Here is a tiny trained network, its code and every weight. The questions are about switching its units off for an input and a target symbol, where a switched-off unit gives its printed mean instead of its output.

import numpy as np


def w(rows, s, z=0):
    codes = np.array(rows[::2]) - 128.0
    scale = np.full(codes.shape[1], s)
    scale[-1] = z or s
    return codes * scale


def f(y):
    return y / 2 * (1 + np.tanh(0.7978845608 * (y + 0.044715 * y**3)))


def softmax(a):
    e = np.exp(a - a.max(-1, keepdims=True))
    return e / e.sum(-1, keepdims=True)


def log_softmax(a):
    a = a - a.max(-1, keepdims=True)
    return a - np.log(np.exp(a).sum(-1, keepdims=True))


def net(x, mask):
    ids = ['ΘΞΠΨαβδμω'.index(c) for c in x.split()]
    T = len(ids)
    res = E[ids] + P[:T]
    r = res
    for j in range(3):
        rows = slice(2 * j, 2 * j + 2)
        q, k, v = (r @ M[0][rows].T for M in (Q, K, V))
        z = softmax(np.where(np.tri(T) > 0, q @ k.T / 2**0.5, -1e9)) @ v
        o = O[0][rows]
        res = res + np.where(mask[j], z, o[:, -1]) @ o[:, :-1]
    y = f(res @ A[0][:, :-1].T + A[0][:, -1])
    res = res + np.where(mask[3:19], y, B[0][:, -1]) @ B[0][:, :-1]
    return log_softmax(res[-1] @ U[:, :-1].T + U[:, -1])


Q, K, V, O, A, B = {}, {}, {}, {}, {}, {}
E = w([
[110,80,84,97,179,62,18],'Θ',
[100,119,203,63,64,140,148],'Ξ',
[237,102,193,154,215,67,115],'Π',
[247,195,144,57,185,194,104],'Ψ',
[193,179,210,82,212,138,107],'α',
[29,194,117,104,156,216,26],'β',
[123,166,161,109,156,55,147],'δ',
[96,18,182,230,103,126,10],'μ',
[118,210,87,169,58,207,185],'ω',
],0.013)
P = w([
[30,65,104,160,207,138,145],'0',
[61,138,127,159,202,100,100],'1',
[126,171,126,169,164,67,73],'2',
[164,192,137,183,118,42,50],'3',
[188,190,161,187,69,21,27],'4',
[206,198,186,179,15,2,7],'5',
],0.0067)
Q[0] = w([
[168,135,199,80,164,109,178],'H0',
[139,39,79,67,132,142,227],'H0',
[112,155,129,253,74,179,42],'H1',
[117,240,175,113,122,58,114],'H1',
[120,73,97,70,88,132,216],'H2',
[105,190,57,148,96,60,118],'H2',
],0.024)
K[0] = w([
[83,142,81,200,169,172,137],'H0',
[94,61,63,81,190,151,191],'H0',
[203,109,171,96,37,71,25],'H1',
[127,253,135,145,107,89,159],'H1',
[103,62,67,87,181,130,127],'H2',
[130,162,135,91,96,82,52],'H2',
],0.027)
V[0] = w([
[144,175,206,86,137,122,186],'H0',
[158,91,181,218,178,157,159],'H0',
[127,104,250,118,144,146,153],'H1',
[62,141,134,149,133,13,156],'H1',
[124,137,70,151,89,81,186],'H2',
[133,206,127,182,142,144,149],'H2',
],0.022)
O[0] = w([
[110,111,73,99,236,72,115,68],'H0',
[154,126,192,138,171,112,1,127],'H0',
[215,115,73,120,132,67,69,88],'H1',
[235,159,122,90,219,227,177,156],'H1',
[71,110,134,54,130,167,52,98],'H2',
[148,61,192,112,192,61,132,247],'H2',
],0.0099,0.011)
A[0] = w([
[196,87,97,77,59,111,169,86],'N0',
[89,127,81,131,132,58,114,163],'N1',
[144,87,111,192,103,121,169,95],'N2',
[120,154,98,97,117,168,136,77],'N3',
[170,141,137,123,116,168,152,87],'N4',
[167,115,80,75,135,117,107,181],'N5',
[160,102,104,115,81,73,132,92],'N6',
[103,119,156,40,156,183,123,11],'N7',
[106,83,118,161,103,161,140,162],'N8',
[104,88,131,73,87,74,120,38],'N9',
[121,151,2,84,88,136,92,114],'N10',
[177,105,119,91,147,167,112,104],'N11',
[157,49,133,119,149,128,113,86],'N12',
[157,120,115,67,162,137,150,3],'N13',
[107,121,131,110,102,138,78,39],'N14',
[72,159,177,44,155,154,140,220],'N15',
],0.012,0.0046)
B[0] = w([
[45,105,132,118,201,110,110,154],'N0',
[178,82,99,119,54,86,185,160],'N1',
[45,167,129,98,176,167,120,181],'N2',
[195,108,117,109,193,123,128,143],'N3',
[176,162,89,170,91,131,121,183],'N4',
[204,156,126,81,229,128,115,182],'N5',
[170,183,141,173,94,144,178,151],'N6',
[115,186,108,195,151,81,154,193],'N7',
[187,139,166,84,158,72,140,173],'N8',
[91,139,109,200,195,149,69,164],'N9',
[46,149,5,95,3,197,122,149],'N10',
[40,73,143,153,141,107,81,182],'N11',
[107,151,88,67,62,150,203,171],'N12',
[78,66,124,238,77,137,103,164],'N13',
[155,110,108,118,167,108,201,144],'N14',
[180,71,154,62,53,158,125,254],'N15',
],0.013,0.014)
U = w([
[154,113,136,136,146,186,126,1],'Θ',
[93,120,89,122,115,119,60,132],'Ξ',
[108,155,142,95,176,76,4,113],'Π',
[90,117,129,174,102,50,71,70],'Ψ',
[144,121,128,128,147,74,102,35],'α',
[53,189,154,143,168,95,96,191],'β',
[112,54,129,192,179,142,90,97],'δ',
[119,172,150,170,96,108,3,109],'μ',
[100,38,171,97,97,133,89,225],'ω',
],0.0046,0.0055)

Each question gives the input, a string of symbols that net reads in full, and the target symbol t.
The units are the heads (2 rows each of Q, K, V and O) and the neurons (one row each of A and B). Each row of codes is followed by its name. A weight is (code - 128) times the scale printed after its matrix; where a second scale follows, it is the last column's (O, A, B and U).
mask holds one flag per unit, heads first, then neurons. A switched-off unit (its flag False) gives its mean, the last column of its rows in O or B, instead of its output. The means were averaged over made-up inputs and are rounded, as every weight is.
A unit's drop is (log p(t) with every unit on - log p(t) with that unit switched off) / (log p(t) with every unit on - log p(t) with every unit switched off).
The circuit of an input: a set's keep is (log p(t) with only the set's units on - log p(t) with every unit switched off) / (log p(t) with every unit on - log p(t) with every unit switched off). Starting from the 12 units with the biggest drops (on a tie, the unit counted first), units are removed one at a time, each time the one whose removal leaves the highest keep (on an exact tie, the one counted first), for as long as the keep stays at least 0.8.
circuit, biggest first: the units of the circuit, biggest drop first
unit that matters most: the unit with the biggest drop
top k neurons: the k neurons with the biggest drops, biggest first
heads that matter: for each layer, one digit per head in row order, 1 if its drop is at least 0.15 and else 0, layers parted by /
input β ω δ, target ω: heads that matter : 010
input Θ ω β Π ω, target Π: unit that matters most : H0
input Ξ δ Ξ ω, target Ξ: heads that matter : 111
input Θ μ Θ ω, target Θ: circuit, biggest first : [H1, H2, N3]
input ω Ξ ω β Θ δ, target δ: circuit, biggest first : [H1, N13, H0]
input β Π β β β Ψ, target β: heads that matter : 101
input Π β β, target β: heads that matter : 101
input δ ω β δ Ξ α, target δ: heads that matter : 010
input β β Π μ, target μ: heads that matter : 101
input α ω β ω, target β: heads that matter : 001
input Π μ Ξ, target μ: circuit, biggest first : [H0, H2]
input Ξ α Ξ, target α: top 4 neurons : [N5, N1, N6, N2]
input ω β β δ ω Θ, target ω: circuit, biggest first : [H2, N15, H1]
input μ ω β ω ω α, target ω: unit that matters most : N15
input β Ξ Θ Ξ ω Θ, target ω: circuit, biggest first : [N15, H1, H2]
input ω Ξ Θ, target Ξ: heads that matter : 101
input ω ω β Ξ ω ω, target ω: heads that matter : 011
input Θ ω β, target ω: heads that matter : 000
input α Π β, target Π: heads that matter : 110
input Θ Θ ω ω β, target ω: circuit, biggest first : [N15, H2]
input Ψ ω μ μ ω Π, target ω: heads that matter : 001
input Ξ Π ω β δ, target ω: circuit, biggest first : [H1, H2, N15, N7]
input β Π ω Π Ψ ω, target Ψ: circuit, biggest first : [H1, N1]
input ω δ β, target δ: heads that matter : 010
input β δ Π Ξ, target δ: top 2 neurons : [N13, N11]
input μ α Π, target μ: circuit, biggest first : [H0]
input Ψ Ξ ω α ω Π, target ω: circuit, biggest first : [H2, N15, H1]
input δ Ξ μ β, target μ: circuit, biggest first : [H0]
input ω Ξ Ξ α α, target α: heads that matter : 111
